(in the rows, 128 means zero)
Here are made-up things, facts about them, and rows of numbers that follow some of those facts. Name the thing behind each unnamed row.

Some facts about the things:
z418 (ω 555) (β a)
z253 (γ z67) (ω 459) (β a)
z318 (γ z445) (ω 479) (β d)
z203 (γ z163) (ω 555) (β d)
z93 (ω 479) (β c)
z662 (γ z445 z704) (ω 479) (β g)
z215 (γ z445 z839) (ω 459) (β g)
z902 (γ z939 z125) (ω 555) (β f)
z660 (γ z203 z215) (ω 555) (β d)
z924 (γ z458 z300 z163) (ω 459) (β d)
z43 (ω 479) (β b)
z630 (γ z532 z939) (ω 555) (β d)
z229 (ω 479) (β e)
z704 (γ z358) (ω 459) (β f)
z357 (γ z229) (ω 555) (β a)
z67 (γ z490 z163) (ω 459) (β a)
z839 (γ z490) (ω 479) (β d)
z84 (γ z458 z163 z839) (ω 555) (β b)
z801 (ω 459) (β d)
z155 (ω 555) (β a)
z743 (γ z300) (ω 555) (β f)
z398 (ω 459) (β b)
z465 (γ z300 z250 z800) (ω 479) (β g)
z601 (γ z43 z358) (ω 555) (β d)
z487 (ω 459) (β a)
z371 (γ z458 z899 z48) (ω 459) (β a)
z125 (γ z490) (ω 459) (β b)
z33 (ω 479) (β g)
z314 (ω 459) (β c)
z313 (ω 459) (β a)
z490 (γ z458) (ω 479) (β c)
z358 (γ z458 z490) (ω 555) (β a)
z300 (ω 459) (β b)
z228 (γ z458 z914) (ω 479) (β b)
z486 (ω 479) (β b)
z36 (ω 459) (β e)
z939 (γ z229 z358) (ω 459) (β e)
z647 (γ z229 z939 z84) (ω 555) (β b)
z800 (ω 459) (β a)
z728 (ω 479) (β f)
z614 (ω 555) (β e)
z48 (γ z300 z465) (ω 555) (β c)
z163 (γ z490) (ω 555) (β a)
z532 (γ z458) (ω 555) (β g)
z914 (γ z490 z163 z465) (ω 459) (β b)
z199 (γ z300) (ω 459) (β a)
z150 (ω 555) (β d)
z445 (γ z458 z229) (ω 459) (β d)
z458 (ω 555) (β a)
z899 (γ z300 z662 z924) (ω 459) (β e)
z364 (ω 479) (β d)
z265 (γ z924) (ω 555) (β b)
z250 (γ z229 z163 z358) (ω 459) (β c)

Known rows:
[128 100 115 136 108 153 130 118 132 119 150 155 121 129]: z150
[130 137 132 143 110 103 103 119 131 115 127 165 152 115]: z486
[120 123 136 123 128 114 141 144 125 104 115 150 148 116]: z33
[113 130 135 153  97 130 142  77 105 128 134 122 125 121]: z418
[125 140 115 132 151 120 126 123 121 117 106 106 140 108]: z314
[227  98 190 127 139 167 156 179  92 121 149 139 117 126]: z839
[152  98 125  46 133 142 126 146 146 181  83 100  82 158]: z445
[123 168 127 104 150  94  99  81  84 141  93  79 136 126]: z371
[109  65 100  87 111 141 129 206 156 121 132 150 110 154]: z229
[ 51 133 127 154 139 100 157 126 150  93 143 183 175 134]: z48
[123 129 129 132 116 115 128 130 124 101 117 152 157 125]: z728
[144 100 110 117 134 121 104 117 110 123 125 120 119 112]: z801
[153 148 159 150 136 157 118 109 170 140 115 142 127 135]: z84
[ 90  85 106 113 121 156 122 143 157 140 153 139 118 151]: z630
[ 75 122 106 150 113 154 120 144 181 161 157 137 104 144]: z647
[177  91 163 155 102 173 190 160 141 139 177 150  92 143]: z203
[122 130 125 148 111 114  99 112 134 113 123 173 158 118]: z43
[154 158 131 147 116 113 142 104  79 141 132  82 100 113]: z253
[ 81 112 115 135  93 151 155 141 129 174 160 112  85 156]: z357

Which thing is each row?
A row may be one of the things named above.
[126 145 109 127 143 126 125 123 120 108 119 113 139 103] | z314
[ 93 165 114 136 115  57 127  80  85 121 127 111 136 129] | z199
[120 134 124 136 104 115 126 130 132  98 111 163 153 128] | z728
[140 134 138  97 161  86 100 122 110 124 116 121 148 140] | z924
[133 160 111 147 125 111  86  87 124 127 114 121 139  95] | z398
[ 73 132 135 139 130  73 157 160 134  95 151 183 152 135] | z465
[124 122  97 101 136  79 123 125 147 109 102 143 150 133] | z899
[ 78 149 126  83 189 145  90  89 189 117  49 124 175 127] | z532
[208 129 165 125 100 144 170 136 143 154  83 120  73 111] | z215
[136  99 108 121 107 147 134 119 162  91 116 159 140 128] | z614
[218 170 167 167 143 151 156 134  56 140 169  74 103 101] | z67
[130  91 121 137 103 145 138 116 139 116 137 156 125 131] | z150
[128 143 145 104 153 104  79 120 132 121  89 151 164 132] | z228
[154  87 129  50 139 139 119 151 137 176  79  92  60 150] | z445
[102 152 132  94 150 126  95  49 117 128  86 111 156 129] | z458
[ 95 135  98 148 120 158 138 134 168 119 144 134 133 138] | z902
[107 141 130 166 116 131 116  96 167 129 128 173 146 129] | z265
[ 86 162 102 151 123  57  87  72 134 114 116 151 170 106] | z300
[129 115 101  90 128  91 111 124 136 105  97 143 145 138] | z899
[ 91 123  99 121 159 157 151 226 148 156 173  81  96 156] | z250
[142  80 135 112 118 114 121 143 108 111 136 158 136 127] | z364
[185 152 172  97 217 154 110 158 106 108  82 104 185 125] | z490
[146  91 171 109 105 119 188 172 151 149  99 158  78 136] | z662
[ 92 117  96 123 155 155 149 230 155 155 169  81  87 156] | z250
[160  84 147 144  95 156 162 140 144 125 144 156 101 142] | z660
[ 95 148 128  79 190 150  99  90 173 117  53 114 175 127] | z532
[174  74 164  90  93 132 158 172 108 157 124 171  87 156] | z318
[201 161 193 188 143 189 192 144 100 137 186  88 116 129] | z163
[100 142 125 162 107 120 126  94 160 122 129 162 150 132] | z265
[ 59  81  47  68 138 165 112 233 179 149 147  65  82 172] | z939
[151 112  87 110 129 128 104 122 139 111  97 112 148 113] | z36
[ 70 151  73 107 138 146 107 179 163 158 131  83 109 149] | z704
[180  70 163  96  89 118 163 171 119 145 126 170  84 149] | z318
[ 74 158 110 159 115 109 142 101 170 112 127 182 164 141] | z743
[120 140 132 135 113 117 118 129 120 107 118 156 158 124] | z728
[137 167 103 145 122 102  87  84 132 136 112 119 143  98] | z398
[ 87 148 132 101 178 171 100 132 128 151 137  67 121 155] | z358

The same things again, as new rows of numbers:
Known rows:
[118 122 123 152 162 113 122  80 120  90 158 145 182  74 137 133 149 118
 154 114  65 111 136 167  80 102 142 160 166 119 136 109 120 131 125 115
 147]: z398
[ 99 115 128 125 138 106 108 126  80 115 150 178 191  94 120 131 152 165
 114 121  98 143 172 120  93  75 132 159 174 119 147 130 148 152 142  87
 117]: z445
[ 84 101 126 119 159 115 113 188  57 114 119 133 157 147 116 139 126 204
 106 134  76 141 152 148  65  59  82 163 157  94 122 148  92 143 154  77
 149]: z458
[102 127 127 153 168 123 105  77 125  85 156 156 180  79 155 134 143 131
 152 115  74 112 139 170  97  87 129 152 172 134 140 107 130 144 120 120
 150]: z801
[ 86  98 126 123 153 107 122 193  71 112 128 136 160 141 115 139 124 200
 105 133  82 154 141 149  72  54 104 161 156 104 142 137 105 136 146  87
 145]: z163
[122 103 129 132 158 107 124 134  62  94 130 162 190  91 106 146 158 178
 130 133  71 128 180 120  79  82 141 152 143 128 140 137 126 148 140  89
 107]: z800
[126  70 119 117 158  82 137 128 117 102 134 153 158 127 108 127 103 162
 101 105  46 171 133  87  90  71 133 138  94 140 156 111 136 160 149  90
 127]: z465
[115 134 138 143 174 122 108  71 119  91 156 148 185  66 133 131 145 128
 156 111  70 113 152 191  77  93 140 161 161 123 139  96 128 137 121 120
 162]: z36
[ 84 108 126 133 143  86 129 178 107 113 142 142 172 124 111 123 127 170
  98 129  94 169 121 155 100  56 145 180 151 128 182 122 132 116 134 109
 157]: z357
[ 87 128 139 143 172 111 124 125 123  99 147 129 154 109 138 129  97 141
 145 115  62 135 107 209  86  66 118 156 144 127 154 102  93 130 127 127
 202]: z614
[108  95 115 142 187  99 105  83 171  84 142 142 142 117 162 114 118 149
 127  91  50 142 123 151  91  84 128 138 136 136 137  84 117 157 137 110
 169]: z364
[109 101 128 142 153  82 152 163  61 103 144 146 196 110 111 144  93 160
 113 132  50 169 106 124 111  51 129 147 118 158 175 132 106 148 139 115
 182]: z743
[111 110 116 126 131  98 133 130  89 126 157 161 198 102 105 123 168 147
 112 122  97 138 165 133  86  81 152 180 172 114 147 125 154 132 138  87
 120]: z125
[ 78 112 122 134 124  83 133 168 105 118 155 159 169 122 117 117 112 156
  95 124 103 178 110 140 118  39 137 161 153 139 189 122 140 134 131 114
 161]: z630
[ 84 116 122 139 131  83 142 166 110 116 155 150 175 121 123 121 107 161
 100 125  99 174 115 149 121  37 138 162 148 141 187 123 138 141 136 114
 165]: z660
[113 120 133 147 181 119 105  89 125  77 140 149 179  74 140 136 150 143
 155 122  68 116 149 177  80  92 143 157 168 125 142 105 124 127 122 118
 138]: z487
[107 132 132 150 160 109 108  75 122  87 142 149 197  69 143 128 135 132
 161 112  81 107 146 166  75 108 131 159 154 122 149  97 121 136 140 120
 154]: z314
[115 129 131 151 181 119 102  86 124  75 142 147 183  71 151 138 153 140
 157 119  73 120 152 174  86  97 147 161 162 127 140 104 132 129 119 118
 138]: z313
[127 115 136 129 143  91 151 115  62 108 152 174 201  76  83 134 139 153
 126 124  73 138 167 136  92  63 152 142 134 156 162 126 150 154 135 100
 136]: z899

Which thing is each row?
Some rows may be things named above.
[ 92  85 111 112 155  87 111 127 139 124 141 158 147 138 123 109 137 184
  93  96  81 167 154 111  94  67 126 156 139 121 145 116 140 166 157  77
 141] | z839
[116 108 136 120 139 104 120 126  88 122 157 169 198  96 103 128 147 137
 117 119  96 152 157 120  86  80 146 174 156 119 170 115 159 136 137  98
 107] | z215
[120  78 102 131 140  70 154 128 140 110 154 151 168 126  95 109 139 154
  88 100  62 174 132 107 108  65 168 151 118 145 162 100 148 150 152  91
 140] | z228
[ 84 104 124 124 153 103 118 192  67 113 121 135 165 140 115 139 122 197
  99 134  82 159 143 151  77  59 111 161 155 105 143 141  96 141 150  88
 147] | z163
[ 80 111 126 136 142  87 132 182 108 110 138 146 172 128 103 125 119 172
  96 131  96 178 130 155  94  47 138 174 159 130 187 122 140 119 132 109
 154] | z357
[102 101 120 146 134  74 166 169  76 108 154 142 177 127 103 128 107 147
 102 135  67 154 108 135 102  51 141 152 125 145 175 131 113 141 133 103
 154] | z265
[104  90 110 119 147  80 126 128 151 111 143 160 161 132 122 108 127 167
  92  98  76 173 140 119 113  65 145 149 134 143 163 103 155 160 148  92
 144] | z318
[126 109 129 146 143  75 149 129  81  90 145 172 209  80  93 132 144 154
 120 133  75 148 164 116 110  66 173 152 138 164 183 121 161 140 126 110
 112] | z371
[102 122 137 109 140 112 127 124  88 130 149 168 191  97  93 119 166 165
 116 118 101 138 181 150  77  72 137 175 169 111 149 115 155 141 143  86
 132] | z939
[117 118 123 155 161 116 118  78 116  85 160 145 184  82 142 135 161 123
 153 113  59 104 143 171  81 104 135 161 169 121 135 103 121 128 123 116
 148] | z398
[ 95 108 132 139 137  77 152 160  66 109 131 137 193 112 110 132  85 165
 111 131  80 147 120 129  94  49 132 140 105 154 178 132 104 152 151 104
 159] | z48
[ 87 109 117 139 119  75 156 170 107 124 161 139 179 123  98 120 121 143
  93 120  98 173 102 157 113  52 152 181 152 133 191 120 134 123 134 111
 160] | z647
[134 109 127 146 153  91 141 124  65  82 135 165 203  72  98 141 143 158
 128 138  65 138 167 116  97  69 165 143 132 158 168 126 142 144 131 107
 107] | z199
[ 82 119 125 153 168 110 111 127 130  87 145 135 153 109 166 134  97 139
 139 120  68 133  98 194 102  67 106 149 156 128 152 110  98 139 115 123
 190] | z150
[ 81 105 118 140 121  79 156 178 104 121 163 144 178 124  98 114 127 140
  97 123  99 169 101 159 111  55 149 181 144 139 187 121 139 122 133 111
 160] | z647
[131 107 132 144 149  80 144 125  81  89 145 170 206  77  95 137 141 158
 113 133  81 148 160 125 105  66 176 153 138 162 180 126 163 138 130 111
 103] | z371
[107 124 130 149 164 114 109  82 118  85 144 149 199  66 146 131 136 133
 156 115  81 108 147 168  71 106 131 161 159 130 151  94 123 138 137 119
 148] | z314
[ 84 108 123 136 139  90 133 182 110 110 142 139 173 131 108 124 124 164
 100 130  99 179 121 151 105  46 141 175 153 131 185 115 135 119 134 105
 154] | z357
[ 98  83 110 106 155  89 111 137 129 124 127 149 165 133 108 110 128 199
  95  95  76 156 155 113  70  86 108 153 129 108 128 109 117 164 175  70
 137] | z490
[ 82 105 129 122 148  92 124 189  84 112 132 139 164 136 112 130 120 187
  98 134  89 163 137 148  86  52 122 169 162 112 158 134 116 134 143  90
 146] | z358
[111 105 126 121 156 105 126 125  73 123 150 168 216  84 110 134 159 162
 118 121  77 157 167 121  92  82 136 177 162 129 143 129 149 146 144  94
 135] | z704
[ 90 100 118 136 127  83 154 175  89 124 158 137 178 134 100 119 122 148
 100 124  84 165 110 143 100  53 137 171 147 131 174 124 127 127 132 103
 157] | z84
[107 118 130 129 131  91 130 124  83 115 144 169 218  78  98 124 147 153
 115 124 103 148 165 122  86  80 154 168 150 141 174 116 151 147 151 102
 119] | z250
[ 79 123 122 156 163 107 112 123 124  87 149 137 151 114 168 131  94 136
 143 117  71 134 102 190 101  65 108 149 151 128 155 106  98 139 125 127
 189] | z150
[ 93  83 108 105 157  91 109 136 126 125 126 142 165 135 114 109 130 198
  91  96  74 156 167 103  71  88 118 156 124 112 128 109 117 168 177  72
 134] | z490
[126  98 120 127 149 116 125 122  36 103 138 155 183 108 116 146 153 169
 133 136  52  99 178 117  69  89 108 144 145 113 110 148 101 163 152  75
 116] | z300
[ 78 110 120 128 136  92 129 169  88 114 151 147 165 132 135 128 111 167
 104 123  92 163 120 147 108  40 114 159 154 123 171 128 120 147 144  99
 165] | z203
[ 93  89 117  94 167 109 113 132 123 125 128 153 151 151 102 113 137 198
  97  88  69 154 167 127  66  82 109 159 146 101 109 109 121 164 166  61
 152] | z229
[ 76 104 120 132 143  82 138 172 105 126 155 142 194 118 114 120 114 158
  97 122  98 198 110 156 115  56 142 185 154 139 190 120 137 123 139 113
 173] | z902
[102  96 115 150 136  81 159 168  72 108 154 139 180 126 102 134 109 152
 105 135  67 156 110 136  99  47 139 151 122 145 174 129 115 141 141 107
 159] | z265
[ 93 108 135 121 141  96 132 176  85 123 143 143 165 137 114 127  93 151
 103 129  91 170 112 143  85  55 110 171 144 111 179 120 122 138 148 104
 146] | z532
[120 114 128 132 144  92 130 124  65 103 152 178 198  93 108 139 146 158
 121 130  83 140 174 110 105  62 142 148 141 146 156 137 154 159 135  95
 117] | z924

